Here is a tiny trained network, its code and every weight. The questions are about switching its units off for an input and a target symbol, where a switched-off unit gives its printed mean instead of its output.

import numpy as np


def w(rows, s, z=0):
    codes = np.array(rows[::2]) - 128.0
    scale = np.full(codes.shape[1], s)
    scale[-1] = z or s
    return codes * scale


def norm(h):
    return h / np.sqrt((h * h).mean(-1, keepdims=True) + 1e-5)


def f(y):
    return np.maximum(y, 0)


def softmax(a):
    e = np.exp(a - a.max(-1, keepdims=True))
    return e / e.sum(-1, keepdims=True)


def log_softmax(a):
    a = a - a.max(-1, keepdims=True)
    return a - np.log(np.exp(a).sum(-1, keepdims=True))


def net(x, mask):
    ids = ['αγδζηθλξπστψω'.index(c) for c in x.split()]
    T = len(ids)
    res = E[ids] + P[:T]
    q, k, v = (norm(res) @ M[0].T for M in (Q, K, V))
    z = softmax(np.where(np.tri(T) > 0, q @ k.T / 2**0.5, -1e9)) @ v
    res = res + np.where(mask[0], z, O[0][:, -1]) @ O[0][:, :-1]
    y = f(norm(res) @ A[0][:, :-1].T + A[0][:, -1])
    res = res + np.where(mask[1:17], y, B[0][:, -1]) @ B[0][:, :-1]
    return log_softmax(norm(res)[-1] @ U[:, :-1].T + U[:, -1])


Q, K, V, O, A, B = {}, {}, {}, {}, {}, {}
E = w([
[117,143,112,146],'α',
[196,169,116,141],'γ',
[99,133,158,125],'δ',
[89,179,144,116],'ζ',
[105,148,129,112],'η',
[190,118,88,152],'θ',
[190,156,128,191],'λ',
[107,144,128,152],'ξ',
[123,254,141,96],'π',
[104,146,125,154],'σ',
[134,145,131,170],'τ',
[163,74,160,178],'ψ',
[120,97,70,112],'ω',
],0.033)
P = w([
[254,109,157,26],'0',
[121,117,112,112],'1',
[112,123,124,115],'2',
[108,122,127,120],'3',
[111,126,132,116],'4',
[106,125,134,120],'5',
[111,127,134,117],'6',
[104,125,132,121],'7',
[103,127,133,122],'8',
[105,130,142,120],'9',
],0.0096)
Q[0] = w([
[147,125,118,250],'H0',
[211,54,156,100],'H0',
],0.015)
K[0] = w([
[255,96,26,14],'H0',
[74,156,1,250],'H0',
],0.0098)
V[0] = w([
[121,163,254,175],'H0',
[118,34,180,151],'H0',
],0.0065)
O[0] = w([
[144,149,188,158,28],'H0',
[127,9,109,155,7],'H0',
],0.015,0.0013)
A[0] = w([
[124,184,105,18,102],'N0',
[129,185,113,151,34],'N1',
[86,216,142,100,127],'N2',
[144,142,185,177,56],'N3',
[136,120,73,211,115],'N4',
[90,99,184,111,67],'N5',
[246,138,133,128,67],'N6',
[94,166,177,190,111],'N7',
[82,104,51,133,115],'N8',
[151,82,50,104,128],'N9',
[92,74,130,68,165],'N10',
[103,76,95,83,1],'N11',
[246,187,61,185,167],'N12',
[118,71,114,199,135],'N13',
[180,33,138,168,71],'N14',
[149,111,217,130,9],'N15',
],0.013,0.0033)
B[0] = w([
[52,148,69,171,217],'N0',
[170,121,148,165,162],'N1',
[126,40,102,144,219],'N2',
[160,150,125,52,166],'N3',
[126,51,200,146,191],'N4',
[144,82,176,61,158],'N5',
[95,43,21,205,162],'N6',
[192,145,132,81,205],'N7',
[220,123,126,76,246],'N8',
[171,173,179,96,255],'N9',
[136,255,253,139,193],'N10',
[172,186,97,61,185],'N11',
[124,143,196,103,216],'N12',
[43,163,109,98,170],'N13',
[9,52,84,121,157],'N14',
[115,188,176,94,159],'N15',
],0.0092,0.0078)
U = w([
[73,163,60,117,254],'α',
[162,168,89,170,146],'γ',
[85,138,248,63,107],'δ',
[132,169,135,136,81],'ζ',
[121,141,116,127,125],'η',
[176,64,86,80,94],'θ',
[155,125,170,170,137],'λ',
[198,158,178,140,42],'ξ',
[61,252,149,153,126],'π',
[152,191,150,150,74],'σ',
[142,137,145,119,63],'τ',
[46,87,134,83,222],'ψ',
[138,166,52,9,105],'ω',
],0.013,0.005)

Each question gives the input, a string of symbols that net reads in full, and the target symbol t.
The units are the heads (2 rows each of Q, K, V and O) and the neurons (one row each of A and B). Each row of codes is followed by its name. A weight is (code - 128) times the scale printed after its matrix; where a second scale follows, it is the last column's (O, A, B and U).
mask holds one flag per unit, heads first, then neurons. A switched-off unit (its flag False) gives its mean, the last column of its rows in O or B, instead of its output. The means were averaged over made-up inputs and are rounded, as every weight is.
A unit's drop is (log p(t) with every unit on - log p(t) with that unit switched off) / (log p(t) with every unit on - log p(t) with every unit switched off).
The circuit of an input: a set's keep is (log p(t) with only the set's units on - log p(t) with every unit switched off) / (log p(t) with every unit on - log p(t) with every unit switched off). Starting from the 12 units with the biggest drops (on a tie, the unit counted first), units are removed one at a time, each time the one whose removal leaves the highest keep (on an exact tie, the one counted first), for as long as the keep stays at least 0.8.
circuit, biggest first: the units of the circuit, biggest drop first
top k neurons: the k neurons with the biggest drops, biggest first
drop when u is switched off: that unit's drop, to one decimal
input ω ω ω ω ψ τ θ ζ, target ψ: circuit, biggest first -> (N2 N9)
input ξ ψ η, target ψ: top 2 neurons -> (N2 N11)
input ξ ζ γ ξ ψ η ω η, target ψ: top 2 neurons -> (N2 N10)
input π π α, target π: circuit, biggest first -> (H0 N8)
input ω ω ω δ δ δ δ ω, target δ: circuit, biggest first -> (H0 N10)
input ξ ω σ, target ξ: top neuron -> (N7)
input ψ δ ω ω ω ψ γ ω σ, target ψ: circuit, biggest first -> (H0 N14)
input ω ξ τ θ, target θ: top 4 neurons -> (N6 N10 N14 N4)
input ω γ δ γ θ λ, target λ: top 2 neurons -> (N12 N6)
input ω ξ ω ω ω ω θ ω γ, target γ: top 4 neurons -> (N6 N8 N10 N0)
input ξ α ω α α, target ξ: top 2 neurons -> (N2 N7)
input δ ω α, target δ: drop when H0 is switched off -> 1.6
input ω θ ω δ ξ δ η θ ξ, target ω: drop when N8 is switched off -> 0.3
input ψ ω τ, target ψ: drop when N13 is switched off -> 0.2
